Below is a small trained network, with its code and all its weights. Each question gives an input and a class and asks what happens when units are switched off, that is, made to give their printed mean instead of their output.

import numpy as np


def w(rows, s, z=0):
    codes = np.array(rows[::2]) - 128.0
    scale = np.full(codes.shape[1], s)
    scale[-1] = z or s
    return codes * scale


def f(y):
    return y / 2 * (1 + np.tanh(0.7978845608 * (y + 0.044715 * y**3)))


def log_softmax(a):
    a = a - a.max(-1, keepdims=True)
    return a - np.log(np.exp(a).sum(-1, keepdims=True))


def net(x, mask):
    res = np.array(x, float).reshape(1, 7) / 4 @ E
    y = f(res @ A[0][:, :-1].T + A[0][:, -1])
    res = res + np.where(mask, y, B[0][:, -1]) @ B[0][:, :-1]
    return log_softmax(res[-1] @ U[:, :-1].T + U[:, -1])


A, B = {}, {}
E = w([
[128,126,127,125],'x0',
[90,2,68,63],'x1',
[129,127,126,134],'x2',
[128,127,127,133],'x3',
[128,128,129,125],'x4',
[9,120,225,136],'x5',
[200,50,209,176],'x6',
],0.0044)
A[0] = w([
[33,216,8,110,62],'n1',
[115,99,120,110,12],'n2',
[165,231,167,168,60],'n3',
[212,39,216,162,56],'n4',
[228,136,46,125,78],'n5',
[150,187,138,150,34],'n6',
[233,136,43,126,72],'n7',
[120,148,108,117,1],'n8',
[163,228,162,166,54],'n9',
[117,146,110,118,43],'n10',
[106,55,95,98,32],'n11',
[168,181,188,84,149],'n12',
[239,137,41,125,67],'n13',
[218,38,221,159,64],'n14',
[149,107,132,154,90],'n15',
[134,141,132,135,7],'n16',
[105,129,134,129,32],'n17',
[22,120,218,109,56],'n18',
[196,53,202,153,45],'n19',
[184,255,201,126,81],'n20',
[85,2,55,113,61],'n21',
[129,126,132,131,173],'n22',
[136,136,126,142,112],'n23',
[116,147,109,237,140],'n24',
[62,188,53,115,71],'n25',
[23,118,205,127,52],'n26',
[92,13,69,92,58],'n27',
[136,152,135,142,10],'n28',
[124,98,123,120,14],'n29',
[18,116,199,138,67],'n30',
[164,135,92,117,55],'n31',
],0.0071,0.0041)
B[0] = w([
[76,252,85,105,252],'n1',
[132,147,97,212,38],'n2',
[134,71,62,183,172],'n3',
[95,236,80,107,176],'n4',
[130,137,229,177,207],'n5',
[117,112,97,192,75],'n6',
[123,135,240,182,210],'n7',
[114,186,102,198,31],'n8',
[118,72,69,187,158],'n9',
[120,163,114,157,52],'n10',
[148,115,71,195,98],'n11',
[127,90,110,116,184],'n12',
[114,131,252,187,215],'n13',
[96,241,76,101,191],'n14',
[131,157,117,131,89],'n15',
[120,158,102,190,27],'n16',
[130,160,125,172,40],'n17',
[181,150,215,198,172],'n18',
[91,215,91,126,131],'n19',
[125,46,50,171,226],'n20',
[139,47,47,186,214],'n21',
[126,114,135,112,197],'n22',
[124,125,125,134,110],'n23',
[128,91,110,116,166],'n24',
[88,202,108,124,165],'n25',
[176,155,203,197,157],'n26',
[144,56,53,188,198],'n27',
[122,152,95,202,33],'n28',
[114,154,88,198,36],'n29',
[174,148,208,190,172],'n30',
[130,151,145,170,78],'n31',
],0.028,0.0015)
U = w([
[167,159,232,229,66],'0',
[136,59,5,218,74],'1',
[120,128,130,100,253],'2',
[49,255,71,131,39],'3',
[138,122,129,100,176],'4',
],0.0051,0.0043)

Each question gives the input, the list of numbers given to net, and the class t.
The units are the neurons (one row each of A and B). Each row of codes is followed by its name. A weight is (code - 128) times the scale printed after its matrix; where a second scale follows, it is the last column's (A, B and U).
mask holds one flag per neuron, in row order. A switched-off neuron (its flag False) gives its mean, the last column of its row in B, instead of its output. The means were averaged over made-up inputs and are rounded, as every weight is.
A unit's drop is (log p(t) with every unit on - log p(t) with that unit switched off) / (log p(t) with every unit on - log p(t) with every unit switched off).
The circuit of an input: a set's keep is (log p(t) with only the set's units on - log p(t) with every unit switched off) / (log p(t) with every unit on - log p(t) with every unit switched off). Starting from the 12 units with the biggest drops (on a tie, the unit counted first), units are removed one at a time, each time the one whose removal leaves the highest keep (on an exact tie, the one counted first), for as long as the keep stays at least 0.8.
units of the circuit, in order: the units of the circuit, biggest drop first
top k neurons: the k neurons with the biggest drops, biggest first
drop when u is switched off: that unit's drop, to one decimal
input [7,8,3,4,1,-6,3], class 1: top 2 neurons -> n21, n27
input [3,4,6,0,5,5,0], class 0: top 3 neurons -> n18, n30, n26
input [-6,-5,2,-8,-7,2,-8], class 3: units of the circuit, in order -> n1
input [-6,2,-7,1,4,-7,8], class 3: top 3 neurons -> n14, n4, n19
input [1,-7,-8,-2,0,6,1], class 1: units of the circuit, in order -> n20, n3
input [-3,2,8,1,-7,7,6], class 0: top 4 neurons -> n18, n30, n26, n1
input [8,4,-6,7,6,8,8], class 0: top 4 neurons -> n18, n30, n26, n1
input [-5,-8,8,0,-7,8,-8], class 0: top 4 neurons -> n18, n30, n26, n21
input [-7,8,0,0,-6,-5,6], class 1: top 3 neurons -> n21, n27, n11
input [-7,1,5,7,-5,8,-7], class 0: top 3 neurons -> n18, n30, n26
input [6,-5,6,3,-6,-5,7], class 3: units of the circuit, in order -> n14, n4
input [-1,4,-4,2,-1,0,6], class 3: top 3 neurons -> n14, n4, n19
input [-1,-7,-2,-1,5,-4,-7], class 1: top 2 neurons -> n20, n3
input [4,-6,-6,-6,4,-5,-6], class 1: units of the circuit, in order -> n20
input [1,3,1,-3,0,-8,8], class 0: top 3 neurons -> n13, n7, n5
input [7,8,-7,-5,-5,7,8], class 1: drop when n14 is switched off -> -0.1
input [2,-1,-5,-5,7,1,-7], class 3: drop when n1 is switched off -> 0.6
input [-1,-3,4,-3,4,5,-7], class 3: drop when n25 is switched off -> 0.4
